Here is a tiny trained network, its code and every weight. The questions are about switching its units off for an input and a class, where a switched-off unit gives its printed mean instead of its output.

import numpy as np


def w(rows, s, z=0):
    codes = np.array(rows[::2]) - 128.0
    scale = np.full(codes.shape[1], s)
    scale[-1] = z or s
    return codes * scale


def norm(h):
    return h / np.sqrt((h * h).mean(-1, keepdims=True) + 1e-5)


def f(y):
    return y / 2 * (1 + np.tanh(0.7978845608 * (y + 0.044715 * y**3)))


def log_softmax(a):
    a = a - a.max(-1, keepdims=True)
    return a - np.log(np.exp(a).sum(-1, keepdims=True))


def net(x, mask):
    res = np.array(x, float).reshape(1, 6) / 4 @ E
    u = 0
    for l in range(2):
        y = f(norm(res) @ A[l][:, :-1].T + A[l][:, -1])
        res = res + np.where(mask[u : u + 7], y, B[l][:, -1]) @ B[l][:, :-1]
        u += 7
    return log_softmax(norm(res)[-1] @ U[:, :-1].T + U[:, -1])


A, B = {}, {}
E = w([
[123,126,127,126,135,129,124,129,121,130,125],'x0',
[128,119,129,132,119,129,129,130,130,126,133],'x1',
[145,103,142,116,134,169,65,105,185,11,41],'x2',
[53,96,184,105,104,143,206,48,138,159,91],'x3',
[126,127,129,129,134,127,129,130,125,127,128],'x4',
[93,112,119,202,209,213,114,99,254,190,139],'x5',
],0.013)
A[0] = w([
[101,161,95,177,145,155,155,137,122,254,208,99],'L0N1',
[125,117,139,120,102,178,78,83,148,22,67,244],'L0N2',
[154,101,115,26,62,102,130,105,57,76,68,104],'L0N3',
[85,118,144,138,113,112,191,108,121,205,108,3],'L0N4',
[131,144,111,107,81,51,190,141,42,168,166,129],'L0N5',
[16,84,224,93,80,109,213,9,123,147,71,215],'L0N6',
[165,95,56,154,189,151,99,148,179,174,131,19],'L0N7',
],0.0091,0.0054)
B[0] = w([
[91,93,133,177,121,11,120,145,143,94,98,206],'L0N1',
[182,133,118,175,140,120,123,140,111,101,77,214],'L0N2',
[109,153,149,158,139,50,129,183,174,124,141,198],'L0N3',
[102,207,148,149,177,168,66,119,89,89,155,157],'L0N4',
[167,128,88,74,141,247,95,126,98,158,133,201],'L0N5',
[77,78,209,87,108,135,178,142,137,129,120,248],'L0N6',
[126,142,177,112,121,129,90,182,142,169,173,161],'L0N7',
],0.012,0.015)
A[1] = w([
[120,154,104,106,140,74,116,160,130,119,131,138],'L1N1',
[48,85,136,166,148,151,167,22,155,131,95,117],'L1N2',
[140,112,137,134,123,140,130,110,155,92,88,12],'L1N3',
[80,137,142,100,107,129,149,125,135,164,209,67],'L1N4',
[130,143,48,111,120,159,117,147,110,153,170,29],'L1N5',
[143,111,133,140,144,251,103,110,179,124,108,4],'L1N6',
[107,109,146,72,127,207,148,115,98,145,130,21],'L1N7',
],0.016,0.0039)
B[1] = w([
[122,88,77,137,115,167,139,91,139,139,154,197],'L1N1',
[227,185,30,114,105,90,175,31,65,131,82,244],'L1N2',
[78,95,121,76,110,112,133,117,71,224,189,165],'L1N3',
[42,201,76,197,167,128,138,159,136,9,139,185],'L1N4',
[172,52,144,52,105,127,210,65,147,201,61,174],'L1N5',
[145,157,186,69,132,230,107,111,144,173,212,185],'L1N6',
[113,134,99,120,123,174,12,179,148,157,249,190],'L1N7',
],0.012,0.011)
U = w([
[224,102,95,20,91,202,176,46,85,211,114,254],'0',
[107,67,53,207,161,46,88,189,228,209,191,94],'1',
[215,140,38,198,117,75,75,188,117,51,69,90],'2',
[189,160,194,155,180,246,34,139,200,155,150,54],'3',
[34,164,135,79,109,206,134,199,90,123,228,129],'4',
[50,216,107,205,141,58,218,14,129,107,97,81],'5',
[97,36,254,83,75,61,205,162,148,81,22,86],'6',
],0.016,0.0042)

Each question gives the input, the list of numbers given to net, and the class t.
The units are the neurons (one row each of A and B). Each row of codes is followed by its name. A weight is (code - 128) times the scale printed after its matrix; where a second scale follows, it is the last column's (A, B and U).
mask holds one flag per neuron, layer by layer. A switched-off neuron (its flag False) gives its mean, the last column of its row in B, instead of its output. The means were averaged over made-up inputs and are rounded, as every weight is.
A unit's drop is (log p(t) with every unit on - log p(t) with that unit switched off) / (log p(t) with every unit on - log p(t) with every unit switched off).
The circuit of an input: a set's keep is (log p(t) with only the set's units on - log p(t) with every unit switched off) / (log p(t) with every unit on - log p(t) with every unit switched off). Starting from the 12 units with the biggest drops (on a tie, the unit counted first), units are removed one at a time, each time the one whose removal leaves the highest keep (on an exact tie, the one counted first), for as long as the keep stays at least 0.8.
circuit, biggest first: the units of the circuit, biggest drop first
top k neurons: the k neurons with the biggest drops, biggest first
k most important neurons of layer l: the k neurons of layer l with the biggest drops, biggest first
drop when u is switched off: that unit's drop, to one decimal
input [-2,1,8,-3,5,1], class 3: top 2 neurons => (L0N1, L1N6)
input [-8,-8,0,8,-1,0], class 4: circuit, biggest first => (L1N7, L0N1)
input [-5,1,6,6,-1,8], class 0: circuit, biggest first => (L1N2)
input [-2,4,0,-3,4,-2], class 0: top 3 neurons => (L0N6, L0N1, L1N5)
input [-1,-5,0,-3,-4,-5], class 0: top 2 neurons => (L0N5, L0N1)
input [7,-1,1,-8,-8,2], class 3: top 2 neurons => (L0N1, L1N2)
input [-4,8,2,0,-6,-2], class 2: 2 most important neurons of layer 0 => (L0N6, L0N2)
input [1,7,-5,-5,-2,-7], class 0: top 2 neurons => (L1N5, L0N6)
input [-7,-3,4,0,8,-7], class 2: 2 most important neurons of layer 1 => (L1N5, L1N1)
input [2,3,2,0,1,-2], class 2: top 2 neurons => (L0N6, L0N2)
input [8,0,-8,5,7,2], class 5: top 2 neurons => (L0N1, L1N2)
input [-5,7,0,2,0,8], class 5: 2 most important neurons of layer 0 => (L0N5, L0N1)
input [-1,-6,1,8,1,8], class 0: top 4 neurons => (L1N2, L0N3, L1N6, L1N7)
input [0,3,-7,4,-4,1], class 5: 2 most important neurons of layer 0 => (L0N1, L0N7)
input [2,-7,0,3,5,7], class 5: top neuron => (L0N5)
input [2,-1,-8,7,-1,-2], class 4: top 2 neurons => (L0N5, L1N7)
input [1,2,-3,8,-6,2], class 5: 2 most important neurons of layer 1 => (L1N2, L1N4)
input [3,6,-1,1,-8,-5], class 4: drop when L0N5 is switched off => 0.4
input [-3,-8,1,1,-7,-2], class 6: drop when L0N3 is switched off => 0.7
input [4,-8,-2,5,8,3], class 5: drop when L1N2 is switched off => 0.5
input [0,-1,-8,5,-7,-2], class 4: top neuron => (L0N5)
